Below is a small trained network, with its code and all its weights. Each question gives an input and a class and asks what happens when units are switched off, that is, made to give their printed mean instead of their output.

import numpy as np


def w(rows, s, z=0):
    codes = np.array(rows[::2]) - 128.0
    scale = np.full(codes.shape[1], s)
    scale[-1] = z or s
    return codes * scale


def norm(h):
    return h / np.sqrt((h * h).mean(-1, keepdims=True) + 1e-5)


def f(y):
    return np.maximum(y, 0)


def log_softmax(a):
    a = a - a.max(-1, keepdims=True)
    return a - np.log(np.exp(a).sum(-1, keepdims=True))


def net(x, mask):
    res = np.array(x, float).reshape(1, 5) / 4 @ E
    u = 0
    for l in range(2):
        y = f(norm(res) @ A[l][:, :-1].T + A[l][:, -1])
        res = res + np.where(mask[u : u + 14], y, B[l][:, -1]) @ B[l][:, :-1]
        u += 14
    return log_softmax(norm(res)[-1] @ U[:, :-1].T + U[:, -1])


A, B = {}, {}
E = w([
[35,84,87,97,246],'x0',
[91,129,2,40,122],'x1',
[242,133,111,147,174],'x2',
[146,187,71,223,145],'x3',
[120,43,54,157,71],'x4',
],0.0084)
A[0] = w([
[185,228,196,125,123,122],'L0N0',
[187,83,81,84,155,20],'L0N1',
[55,178,94,94,128,49],'L0N2',
[188,248,72,49,184,20],'L0N3',
[130,145,124,203,232,31],'L0N4',
[192,218,164,144,167,7],'L0N5',
[179,236,81,67,183,16],'L0N6',
[181,201,90,86,103,73],'L0N7',
[125,149,208,72,135,19],'L0N8',
[186,193,140,179,150,143],'L0N9',
[141,103,77,175,32,79],'L0N10',
[218,122,76,65,154,86],'L0N11',
[52,187,101,93,113,47],'L0N12',
[84,188,174,108,135,68],'L0N13',
],0.013,0.011)
B[0] = w([
[206,185,167,120,121,255],'L0N0',
[198,62,162,52,78,144],'L0N1',
[91,177,70,82,134,163],'L0N2',
[209,184,10,174,149,191],'L0N3',
[44,159,204,186,249,159],'L0N4',
[119,67,76,96,97,166],'L0N5',
[209,184,44,184,144,173],'L0N6',
[131,151,68,154,167,178],'L0N7',
[153,143,195,54,157,150],'L0N8',
[119,116,137,185,149,241],'L0N9',
[105,121,125,196,87,195],'L0N10',
[178,76,95,130,151,195],'L0N11',
[51,161,60,55,149,162],'L0N12',
[137,123,141,88,142,159],'L0N13',
],0.018,0.0066)
A[1] = w([
[54,49,202,82,153,5],'L1N0',
[147,173,124,197,254,58],'L1N1',
[47,200,52,31,122,18],'L1N2',
[117,98,86,164,11,154],'L1N3',
[104,170,38,170,111,154],'L1N4',
[114,115,89,200,71,75],'L1N5',
[135,80,168,153,136,125],'L1N6',
[145,173,95,199,20,165],'L1N7',
[68,113,84,180,6,40],'L1N8',
[64,120,140,163,194,134],'L1N9',
[128,16,99,90,167,121],'L1N10',
[193,97,41,68,132,149],'L1N11',
[150,194,130,56,114,64],'L1N12',
[174,170,77,192,83,150],'L1N13',
],0.013,0.011)
B[1] = w([
[48,57,201,122,76,143],'L1N0',
[69,207,152,183,166,194],'L1N1',
[26,179,60,31,209,189],'L1N2',
[142,151,117,67,142,215],'L1N3',
[110,168,127,74,131,235],'L1N4',
[119,198,45,78,79,166],'L1N5',
[101,143,119,107,141,162],'L1N6',
[137,93,121,110,59,254],'L1N7',
[130,61,105,36,7,172],'L1N8',
[69,142,155,168,124,174],'L1N9',
[97,56,133,153,152,179],'L1N10',
[167,111,120,116,192,234],'L1N11',
[153,209,177,51,133,149],'L1N12',
[94,79,147,178,102,252],'L1N13',
],0.019,0.0089)
U = w([
[181,4,72,110,226,56],'0',
[215,219,15,208,192,163],'1',
[196,213,235,64,161,237],'2',
[8,51,209,96,127,2],'3',
[214,129,222,247,43,78],'4',
[109,97,60,26,8,134],'5',
[30,245,189,238,236,115],'6',
[39,206,44,19,226,92],'7',
],0.024,0.0078)

Each question gives the input, the list of numbers given to net, and the class t.
The units are the neurons (one row each of A and B). Each row of codes is followed by its name. A weight is (code - 128) times the scale printed after its matrix; where a second scale follows, it is the last column's (A, B and U).
mask holds one flag per neuron, layer by layer. A switched-off neuron (its flag False) gives its mean, the last column of its row in B, instead of its output. The means were averaged over made-up inputs and are rounded, as every weight is.
A unit's drop is (log p(t) with every unit on - log p(t) with that unit switched off) / (log p(t) with every unit on - log p(t) with every unit switched off).
The circuit of an input: a set's keep is (log p(t) with only the set's units on - log p(t) with every unit switched off) / (log p(t) with every unit on - log p(t) with every unit switched off). Starting from the 12 units with the biggest drops (on a tie, the unit counted first), units are removed one at a time, each time the one whose removal leaves the highest keep (on an exact tie, the one counted first), for as long as the keep stays at least 0.8.
units of the circuit, in order: the units of the circuit, biggest drop first
unit that matters most: the unit with the biggest drop
top k neurons: the k neurons with the biggest drops, biggest first
top k neurons in layer l: the k neurons of layer l with the biggest drops, biggest first
drop of u: that unit's drop, to one decimal
input [-1,-6,8,-8,2], class 4: units of the circuit, in order	L1N2
input [-7,3,-3,7,-3], class 4: units of the circuit, in order	L1N13; L1N2
input [-3,8,2,-5,5], class 0: units of the circuit, in order	L0N11; L1N11
input [0,-2,8,4,8], class 5: top 4 neurons	L0N10; L0N0; L1N5; L0N3
input [2,-2,-7,-3,1], class 3: top 2 neurons	L0N3; L0N0
input [4,-4,-1,-2,-7], class 6: top 2 neurons in layer 0	L0N4; L0N1
input [-1,0,-6,-4,-5], class 2: top 2 neurons	L0N8; L1N12
input [6,2,1,0,7], class 0: top 3 neurons	L1N10; L0N12; L0N2
input [7,2,8,8,-4], class 6: top 2 neurons	L0N4; L1N1
input [7,3,6,-2,-5], class 1: top 2 neurons	L0N3; L0N6
input [-5,-8,-2,2,6], class 5: top 2 neurons	L0N10; L1N5
input [-8,3,5,-8,-3], class 2: top 2 neurons in layer 0	L0N0; L0N10
input [1,-2,-7,-8,5], class 3: top 2 neurons in layer 0	L0N3; L0N10
input [3,-1,3,6,-5], class 6: units of the circuit, in order	L0N4
input [6,2,-2,-7,6], class 3: top 2 neurons in layer 0	L0N3; L0N6
input [6,0,-4,2,8], class 5: top 2 neurons	L1N8; L0N12
input [6,-6,-3,-2,2], class 3: drop of L0N9	0.1
input [-8,-7,-6,-1,1], class 4: drop of L0N0	0.5
input [-7,2,6,-5,-4], class 1: drop of L1N2	0.0
input [-8,0,-2,3,-3], class 4: unit that matters most	L0N0
